Below is a small trained network, with its code and all its weights. Each question gives an input and a class and asks what happens when units are switched off, that is, made to give their printed mean instead of their output.

import numpy as np


def w(rows, s, z=0):
    codes = np.array(rows[::2]) - 128.0
    scale = np.full(codes.shape[1], s)
    scale[-1] = z or s
    return codes * scale


def norm(h):
    return h / np.sqrt((h * h).mean(-1, keepdims=True) + 1e-5)


def f(y):
    return y / 2 * (1 + np.tanh(0.7978845608 * (y + 0.044715 * y**3)))


def log_softmax(a):
    a = a - a.max(-1, keepdims=True)
    return a - np.log(np.exp(a).sum(-1, keepdims=True))


def net(x, mask):
    res = np.array(x, float).reshape(1, 7) / 4 @ E
    u = 0
    for l in range(3):
        y = f(norm(res) @ A[l][:, :-1].T + A[l][:, -1])
        res = res + np.where(mask[u : u + 11], y, B[l][:, -1]) @ B[l][:, :-1]
        u += 11
    return log_softmax(norm(res)[-1] @ U[:, :-1].T + U[:, -1])


A, B = {}, {}
E = w([
[103,162,109,150,57,95,1,198,78,177,121,204],'x0',
[118,171,96,145,137,58,249,176,138,187,222,188],'x1',
[84,161,98,92,143,167,96,159,102,212,108,217],'x2',
[185,88,16,73,184,227,164,83,136,184,77,151],'x3',
[248,131,89,161,183,190,132,236,142,38,117,69],'x4',
[224,91,93,122,5,70,158,194,80,139,187,140],'x5',
[180,108,172,30,69,138,113,134,102,185,147,178],'x6',
],0.0019)
A[0] = w([
[56,196,152,222,145,22,235,183,199,92,181,135,125],'0.n1',
[85,117,100,87,159,139,238,53,136,165,172,137,58],'0.n2',
[121,131,95,103,140,144,79,146,124,108,99,120,58],'0.n3',
[243,156,101,143,179,187,155,199,101,45,114,85,27],'0.n4',
[150,156,93,140,126,97,114,150,108,143,120,91,64],'0.n5',
[152,91,183,139,61,14,199,221,106,103,232,165,20],'0.n6',
[115,143,154,121,157,91,138,128,147,121,107,88,99],'0.n7',
[220,160,103,176,181,205,59,243,99,4,107,92,1],'0.n8',
[28,160,186,171,109,88,83,113,138,178,141,184,28],'0.n9',
[102,123,191,209,168,153,131,80,184,48,98,11,31],'0.n10',
[156,80,110,65,104,200,32,78,101,154,52,110,43],'0.n11',
],0.0024,0.0018)
B[0] = w([
[144,81,49,178,75,226,44,64,63,152,121,120,254],'0.n1',
[199,121,69,109,178,115,149,172,197,105,89,143,182],'0.n2',
[144,105,177,163,98,134,129,100,163,156,156,171,102],'0.n3',
[63,113,121,101,126,18,92,164,195,169,57,91,159],'0.n4',
[102,121,141,144,114,132,120,93,154,162,156,141,102],'0.n5',
[198,161,146,135,71,161,126,132,38,142,211,101,218],'0.n6',
[118,109,92,96,110,139,113,142,126,67,141,142,122],'0.n7',
[189,45,86,211,83,103,90,251,248,210,76,68,184],'0.n8',
[80,154,92,140,112,50,78,195,169,143,83,114,153],'0.n9',
[107,96,206,150,187,149,121,95,143,34,160,44,188],'0.n10',
[176,114,112,198,51,157,93,95,61,152,135,139,150],'0.n11',
],0.0025,0.0017)
A[1] = w([
[125,139,104,85,214,149,209,112,137,153,101,164,26],'1.n1',
[136,143,112,96,82,99,152,186,85,184,157,189,77],'1.n2',
[153,110,120,110,85,189,65,84,76,150,74,181,23],'1.n3',
[110,115,117,153,179,111,178,86,135,81,95,101,88],'1.n4',
[129,171,112,88,116,145,126,152,132,201,137,192,67],'1.n5',
[189,109,84,125,144,164,177,179,111,108,155,113,89],'1.n6',
[73,176,201,140,72,172,2,193,96,137,96,137,152],'1.n7',
[155,107,154,173,88,48,73,137,89,84,98,86,8],'1.n8',
[102,136,200,150,182,124,158,106,158,53,117,69,67],'1.n9',
[175,76,179,32,147,158,114,105,212,117,48,91,150],'1.n10',
[30,150,157,109,138,85,87,108,138,138,89,171,55],'1.n11',
],0.0037,0.0016)
B[1] = w([
[112,165,116,106,82,209,189,166,204,156,181,191,182],'1.n1',
[105,143,167,175,153,148,111,77,132,5,140,43,227],'1.n2',
[182,49,111,108,126,180,83,66,39,167,81,149,162],'1.n3',
[142,112,116,109,76,153,159,96,127,52,140,87,171],'1.n4',
[75,126,170,185,138,184,104,105,123,61,116,111,186],'1.n5',
[114,154,149,136,108,61,108,42,163,177,66,142,174],'1.n6',
[154,111,43,99,172,78,233,64,143,142,99,135,254],'1.n7',
[79,154,129,83,148,199,173,160,170,154,135,187,165],'1.n8',
[93,63,146,153,151,198,83,73,96,29,149,79,189],'1.n9',
[59,181,48,242,130,132,128,145,76,110,175,135,206],'1.n10',
[121,138,175,77,191,55,66,200,93,103,63,138,157],'1.n11',
],0.0029,0.0024)
A[2] = w([
[142,123,114,53,153,186,98,121,120,137,79,160,67],'2.n1',
[91,179,147,183,113,93,118,174,113,111,183,151,55],'2.n2',
[161,142,107,91,99,94,128,215,136,232,138,215,158],'2.n3',
[228,104,254,50,70,89,147,143,104,125,174,96,36],'2.n4',
[195,84,103,161,164,112,86,243,208,128,90,83,1],'2.n5',
[51,130,190,89,158,35,43,130,108,153,71,151,11],'2.n6',
[56,167,146,80,173,199,107,141,162,156,132,197,70],'2.n7',
[149,156,155,144,44,59,138,139,82,134,212,134,44],'2.n8',
[172,126,98,101,176,135,241,91,203,160,133,127,61],'2.n9',
[101,137,80,185,177,197,108,128,164,132,63,125,166],'2.n10',
[206,59,128,154,84,104,137,111,119,89,139,33,112],'2.n11',
],0.0038,0.0016)
B[2] = w([
[147,89,153,158,115,119,110,136,108,181,159,163,146],'2.n1',
[123,103,53,176,149,163,153,92,105,221,156,95,145],'2.n2',
[71,93,176,143,188,153,119,70,147,59,136,50,207],'2.n3',
[210,142,213,15,162,109,188,170,188,92,51,124,193],'2.n4',
[150,149,133,162,40,68,75,213,190,204,40,96,178],'2.n5',
[121,219,1,99,153,24,158,124,144,61,15,161,159],'2.n6',
[110,128,238,142,115,110,122,215,135,193,134,185,167],'2.n7',
[190,199,146,129,210,141,162,135,81,171,174,82,217],'2.n8',
[96,109,58,66,5,87,129,136,165,74,152,179,196],'2.n9',
[130,118,217,82,70,84,126,144,134,128,179,120,251],'2.n10',
[74,151,183,109,197,127,96,148,166,147,96,191,238],'2.n11',
],0.0035,0.0025)
U = w([
[48,194,78,95,180,2,102,96,89,115,30,181,141],'0',
[171,27,114,102,99,189,41,57,31,197,75,186,88],'1',
[129,192,73,219,165,104,156,106,40,195,235,80,38],'2',
[234,176,235,37,165,96,195,139,101,126,158,87,149],'3',
[115,94,19,60,26,146,216,106,207,91,192,175,68],'4',
[42,129,217,102,134,191,143,177,172,213,175,227,37],'5',
[170,94,100,193,61,97,61,236,216,164,55,63,254],'6',
[46,61,184,165,191,184,101,62,164,3,144,34,193],'7',
],0.008,0.0013)

Each question gives the input, the list of numbers given to net, and the class t.
The units are the neurons (one row each of A and B). Each row of codes is followed by its name. A weight is (code - 128) times the scale printed after its matrix; where a second scale follows, it is the last column's (A, B and U).
mask holds one flag per neuron, layer by layer. A switched-off neuron (its flag False) gives its mean, the last column of its row in B, instead of its output. The means were averaged over made-up inputs and are rounded, as every weight is.
A unit's drop is (log p(t) with every unit on - log p(t) with that unit switched off) / (log p(t) with every unit on - log p(t) with every unit switched off).
The circuit of an input: a set's keep is (log p(t) with only the set's units on - log p(t) with every unit switched off) / (log p(t) with every unit on - log p(t) with every unit switched off). Starting from the 12 units with the biggest drops (on a tie, the unit counted first), units are removed one at a time, each time the one whose removal leaves the highest keep (on an exact tie, the one counted first), for as long as the keep stays at least 0.8.
circuit, biggest first: the units of the circuit, biggest drop first
k most important neurons: the k neurons with the biggest drops, biggest first
top k neurons in layer l: the k neurons of layer l with the biggest drops, biggest first
drop of u: that unit's drop, to one decimal
input [8,8,-4,3,3,-6,6], class 2: circuit, biggest first => 1.n2, 2.n2
input [-8,-3,8,-6,4,7,-5], class 6: circuit, biggest first => 0.n8
input [4,-7,7,-7,3,3,4], class 0: 2 most important neurons => 0.n1, 2.n6
input [-4,-6,-5,7,-3,-4,5], class 1: 2 most important neurons => 0.n11, 1.n2
input [8,-8,-4,-4,2,-3,5], class 0: 4 most important neurons => 2.n6, 0.n1, 1.n7, 0.n6
input [3,1,-5,1,-8,-6,-6], class 0: circuit, biggest first => 2.n6, 1.n11
input [-4,2,2,-2,5,4,1], class 6: 2 most important neurons => 0.n8, 2.n5
input [2,8,3,-8,-8,2,-6], class 2: circuit, biggest first => 2.n2, 2.n8
input [-2,8,5,-2,4,1,4], class 2: circuit, biggest first => 2.n2, 1.n2
input [8,-1,-6,-5,1,-3,-3], class 0: 4 most important neurons => 2.n6, 1.n7, 0.n2, 1.n1
input [-7,-3,8,3,5,-4,5], class 5: 2 most important neurons => 2.n7, 1.n7
input [-3,-3,-2,-3,5,3,7], class 6: 3 most important neurons => 0.n8, 2.n5, 0.n4
input [-7,-6,-2,5,2,3,6], class 1: 2 most important neurons => 0.n11, 1.n7
input [-6,5,-2,8,-1,-8,7], class 4: circuit, biggest first => 2.n9
input [-4,6,-4,-1,4,3,-7], class 6: top 3 neurons in layer 0 => 0.n4, 0.n8, 0.n1
input [-5,2,2,-4,-3,1,-2], class 2: top 2 neurons in layer 0 => 0.n1, 0.n6
input [8,4,0,-6,-3,-3,6], class 0: 2 most important neurons => 2.n6, 1.n11
input [8,7,-4,-4,4,-4,8], class 2: top 2 neurons in layer 2 => 2.n2, 2.n10
input [6,-5,-6,-2,-5,-8,-3], class 0: top 2 neurons in layer 1 => 1.n11, 1.n2
input [4,6,4,1,4,1,1], class 2: most important neuron => 1.n2
input [3,-7,-4,-7,-4,6,-1], class 3: top 2 neurons in layer 2 => 2.n4, 2.n8
input [6,-1,4,-2,3,-5,6], class 0: 2 most important neurons => 2.n6, 0.n1
input [3,8,7,7,5,8,0], class 2: drop of 0.n6 => 0.1
input [5,-1,-8,7,1,0,-7], class 6: drop of 2.n5 => 0.2
input [0,-5,2,-6,3,0,-1], class 6: drop of 0.n8 => 3.1
